[[ 2.15  4.19 -6.88 -0.36 -2.68]
 [ 6.84 -1.78  1.81 -0.09 -0.68]
 [-3.28  3.94 -6.73 -0.05 -2.99]
 [-6.43  3.94 -3.23  0.93 -0.61]]
->
[[ 2.15  4.19 -6.88 -0.36 -2.68]
 [-3.28  3.94 -6.73 -0.05 -2.99]]

[[-4.80 -1.93  1.24]
 [-5.05 -0.20 -2.66]
 [-2.12 -2.08  0.33]
 [ 0.63 -2.94  1.70]]
->
[[-4.80 -1.93  1.24]
 [-2.12 -2.08  0.33]]

[[-0.75 -3.22  4.16]
 [ 2.30 -3.44 -3.93]
 [-4.49  4.46  1.27]
 [ 0.30  3.26  0.01]
 [ 5.13 -6.42 -3.70]
 [-2.56  2.44  1.95]
 [-0.36 -3.01  3.78]
 [-2.01  2.52  2.63]
 [-2.37 -0.61  3.37]
 [-2.09  1.96  2.28]
 [ 3.77 -3.50 -5.11]
 [-4.24  4.50  0.23]]
->
[[-0.75 -3.22  4.16]
 [-4.49  4.46  1.27]
 [ 5.13 -6.42 -3.70]
 [-0.36 -3.01  3.78]
 [-2.37 -0.61  3.37]
 [ 3.77 -3.50 -5.11]]

[[-1.39  1.50  0.99  1.35 -0.27 -2.59 -0.65]
 [ 0.88 -0.69 -1.73 -1.89  2.18  1.61 -0.02]
 [-1.34  1.65  0.66  0.93  0.15 -2.07 -1.07]
 [-2.17  0.55  3.49  3.77 -3.06 -5.39  1.50]
 [ 6.21 -6.52 -6.26 -5.66  4.56  6.50  4.74]
 [ 1.79 -1.80 -1.75 -1.49  1.19  1.80  1.38]
 [ 5.02 -5.23 -5.13 -4.68  3.83  5.33  3.74]
 [-1.11  1.37  0.15  0.03  0.88 -0.97 -1.33]
 [-0.36 -0.97  1.64  1.54 -2.01 -1.58  1.71]
 [-0.35  0.60  0.06  0.20  0.25 -0.63 -0.40]
 [ 2.07 -2.01 -2.48 -2.41  2.26  2.54  1.19]]
->
[[-1.39  1.50  0.99  1.35 -0.27 -2.59 -0.65]
 [-1.34  1.65  0.66  0.93  0.15 -2.07 -1.07]
 [ 6.21 -6.52 -6.26 -5.66  4.56  6.50  4.74]
 [ 5.02 -5.23 -5.13 -4.68  3.83  5.33  3.74]
 [-0.36 -0.97  1.64  1.54 -2.01 -1.58  1.71]
 [ 2.07 -2.01 -2.48 -2.41  2.26  2.54  1.19]]

[[ 3.08 -1.80 -2.04 -1.16 -2.92  3.10  2.96  3.39 -0.75]
 [ 2.44  1.01 -1.69 -1.33 -2.05  2.22  3.98  4.27 -0.82]
 [-2.86 -0.01  3.88  3.22  4.54 -2.55 -5.03 -5.51  2.43]]
->
[[ 3.08 -1.80 -2.04 -1.16 -2.92  3.10  2.96  3.39 -0.75]
 [-2.86 -0.01  3.88  3.22  4.54 -2.55 -5.03 -5.51  2.43]]

[[-0.12  0.21  0.21  0.80  1.52 -1.30  0.09  0.35  1.94  2.33 -0.51  1.83]
 [-0.62  0.60  1.06  1.79  3.53 -2.94  0.35  0.70  4.31  5.19 -1.84  3.76]]
->
[[-0.12  0.21  0.21  0.80  1.52 -1.30  0.09  0.35  1.94  2.33 -0.51  1.83]]

[[ 1.29 -0.17  1.88 -3.49  0.49 -2.55 -0.31]
 [-3.28 -0.01  0.87 -1.55  1.56  5.32  1.33]
 [-0.53  1.19 -0.18  6.49  0.24  2.25  0.81]
 [ 1.89  1.10  4.54 -0.96  1.80 -2.27  0.47]
 [ 2.03  1.58  4.86  0.80  1.96 -2.09  0.67]]
->
[[ 1.29 -0.17  1.88 -3.49  0.49 -2.55 -0.31]
 [-0.53  1.19 -0.18  6.49  0.24  2.25  0.81]
 [ 2.03  1.58  4.86  0.80  1.96 -2.09  0.67]]

[[-1.73 -0.99 -2.59 -0.87  1.30]
 [-0.93 -0.97  3.74  5.52  1.05]
 [ 2.63 -1.04 -1.21 -1.33 -0.22]]
->
[[-1.73 -0.99 -2.59 -0.87  1.30]
 [ 2.63 -1.04 -1.21 -1.33 -0.22]]

[[-2.16  3.32  4.50  0.44  2.77  4.44]
 [ 0.25  3.63 -4.15 -2.01 -2.71  0.58]
 [ 0.22  0.10 -0.81 -0.29 -0.52 -0.29]
 [-1.90  5.16  2.25 -0.59  1.31  4.58]
 [-0.60  5.30 -2.50 -1.92 -1.73  2.51]
 [ 0.80 -3.75  0.27  1.01  0.37 -2.43]
 [-1.78 -0.35  6.35  1.83  4.04  2.77]
 [-2.03  4.64  3.02 -0.34  1.76  4.62]
 [ 0.87 -3.76  0.29  1.00  0.31 -2.49]
 [ 0.12  3.98 -3.93 -2.02 -2.60  0.88]
 [ 0.31 -3.28  1.72  1.25  1.20 -1.51]]
->
[[-2.16  3.32  4.50  0.44  2.77  4.44]
 [ 0.22  0.10 -0.81 -0.29 -0.52 -0.29]
 [-0.60  5.30 -2.50 -1.92 -1.73  2.51]
 [-1.78 -0.35  6.35  1.83  4.04  2.77]
 [ 0.87 -3.76  0.29  1.00  0.31 -2.49]
 [ 0.31 -3.28  1.72  1.25  1.20 -1.51]]
---
[[ 1.41 -1.86  0.76 -1.55  4.49  2.18  4.01  2.31  3.71]
 [ 2.33 -0.21 -3.13 -0.16 -2.52  1.79 -4.60 -4.21 -3.31]
 [ 0.05 -0.69 -1.53 -0.68 -1.34 -0.10 -1.94 -1.83 -1.57]
 [ 2.42 -0.23 -3.27 -0.17 -2.63  1.86 -4.81 -4.40 -3.46]
 [-2.32  3.17  2.90  2.81 -1.44 -2.66  0.79  2.22  0.02]
 [ 2.50 -0.26 -3.39 -0.20 -2.72  1.91 -4.97 -4.55 -3.58]
 [ 0.72 -2.27  0.51 -1.97  4.09  1.52  3.79  2.10  3.39]
 [-2.76  2.38  3.11  2.08 -0.50 -2.85  1.92  2.92  0.91]]
->
[[ 2.50 -0.26 -3.39 -0.20 -2.72  1.91 -4.97 -4.55 -3.58]
 [ 2.42 -0.23 -3.27 -0.17 -2.63  1.86 -4.81 -4.40 -3.46]
 [ 2.33 -0.21 -3.13 -0.16 -2.52  1.79 -4.60 -4.21 -3.31]
 [ 0.05 -0.69 -1.53 -0.68 -1.34 -0.10 -1.94 -1.83 -1.57]
 [ 0.72 -2.27  0.51 -1.97  4.09  1.52  3.79  2.10  3.39]
 [ 1.41 -1.86  0.76 -1.55  4.49  2.18  4.01  2.31  3.71]
 [-2.32  3.17  2.90  2.81 -1.44 -2.66  0.79  2.22  0.02]
 [-2.76  2.38  3.11  2.08 -0.50 -2.85  1.92  2.92  0.91]]

[[ 6.66  2.99 -0.58 -0.11 -0.46 -2.00 -0.56  3.25 -1.03]
 [-4.02 -1.31 -0.76 -0.37 -0.56  2.40 -0.74 -0.74  2.18]
 [-3.66 -2.96  2.07  0.73  2.14  0.54  1.94 -3.51  0.06]
 [-3.18 -2.78  2.32  0.76  2.21  0.33  2.53 -2.41 -0.73]
 [ 0.24  0.92 -4.22 -1.06 -4.65  1.67 -4.78  1.41  2.79]
 [ 5.86  1.28  0.14  0.15  0.36 -1.98  0.33  1.39 -1.64]
 [ 2.47  0.59  1.68  0.39  1.58 -2.45  1.56  0.65 -2.53]]
->
[[ 0.24  0.92 -4.22 -1.06 -4.65  1.67 -4.78  1.41  2.79]
 [-4.02 -1.31 -0.76 -0.37 -0.56  2.40 -0.74 -0.74  2.18]
 [ 6.66  2.99 -0.58 -0.11 -0.46 -2.00 -0.56  3.25 -1.03]
 [ 5.86  1.28  0.14  0.15  0.36 -1.98  0.33  1.39 -1.64]
 [ 2.47  0.59  1.68  0.39  1.58 -2.45  1.56  0.65 -2.53]
 [-3.66 -2.96  2.07  0.73  2.14  0.54  1.94 -3.51  0.06]
 [-3.18 -2.78  2.32  0.76  2.21  0.33  2.53 -2.41 -0.73]]

[[ 0.28  0.11  0.23  0.26  0.19  0.93  0.40  5.29  5.65]
 [ 0.16  0.04  0.11  0.12  0.11 -3.63  0.21  1.96 -1.57]
 [ 0.09 -0.03  0.04  0.02  0.08 -2.10  0.01  2.69  1.81]]
->
[[ 0.09 -0.03  0.04  0.02  0.08 -2.10  0.01  2.69  1.81]
 [ 0.16  0.04  0.11  0.12  0.11 -3.63  0.21  1.96 -1.57]
 [ 0.28  0.11  0.23  0.26  0.19  0.93  0.40  5.29  5.65]]

[[ 1.72  1.97 -0.79  5.16 -1.32 -4.52 -0.41  0.25 -3.17]
 [ 1.31  2.84 -2.95  5.38 -4.48 -6.54  0.67 -0.75 -5.16]
 [ 2.96  2.44 -0.35  5.68 -0.92 -4.37  0.19 -0.61 -2.05]
 [-1.99 -0.51  0.94 -4.28  2.49  4.21 -0.69  0.91  2.93]
 [-2.94 -2.76  1.55 -5.76  1.89  5.10 -0.40  0.50  3.27]
 [ 2.74  1.43 -1.02  4.86 -2.56 -5.13  0.72 -1.12 -3.18]]
->
[[ 1.31  2.84 -2.95  5.38 -4.48 -6.54  0.67 -0.75 -5.16]
 [ 2.74  1.43 -1.02  4.86 -2.56 -5.13  0.72 -1.12 -3.18]
 [ 1.72  1.97 -0.79  5.16 -1.32 -4.52 -0.41  0.25 -3.17]
 [ 2.96  2.44 -0.35  5.68 -0.92 -4.37  0.19 -0.61 -2.05]
 [-1.99 -0.51  0.94 -4.28  2.49  4.21 -0.69  0.91  2.93]
 [-2.94 -2.76  1.55 -5.76  1.89  5.10 -0.40  0.50  3.27]]

[[-1.89 -5.05 -1.32 -2.02  2.36  0.88 -4.04  2.35  5.13  3.77]
 [-1.05 -6.98 -2.03 -6.77  3.88  6.72 -0.98  1.41  1.68  2.74]]
->
[[-1.05 -6.98 -2.03 -6.77  3.88  6.72 -0.98  1.41  1.68  2.74]
 [-1.89 -5.05 -1.32 -2.02  2.36  0.88 -4.04  2.35  5.13  3.77]]

[[ 0.75  1.74 -0.19 -0.66  3.95 -1.16 -4.18]
 [-2.37  4.87  1.59  1.00  2.67 -0.12  1.59]
 [ 0.91  1.65 -1.13  3.65  0.26 -0.41 -1.51]
 [-1.75 -0.37  4.39  0.58 -0.03  3.77 -1.01]
 [-1.98  1.06 -2.59  2.52  3.19  1.08 -0.31]
 [-3.13  1.47 -6.90 -0.76 -1.34 -1.88  0.19]]
->
[[-3.13  1.47 -6.90 -0.76 -1.34 -1.88  0.19]
 [-1.98  1.06 -2.59  2.52  3.19  1.08 -0.31]
 [ 0.91  1.65 -1.13  3.65  0.26 -0.41 -1.51]
 [ 0.75  1.74 -0.19 -0.66  3.95 -1.16 -4.18]
 [-2.37  4.87  1.59  1.00  2.67 -0.12  1.59]
 [-1.75 -0.37  4.39  0.58 -0.03  3.77 -1.01]]
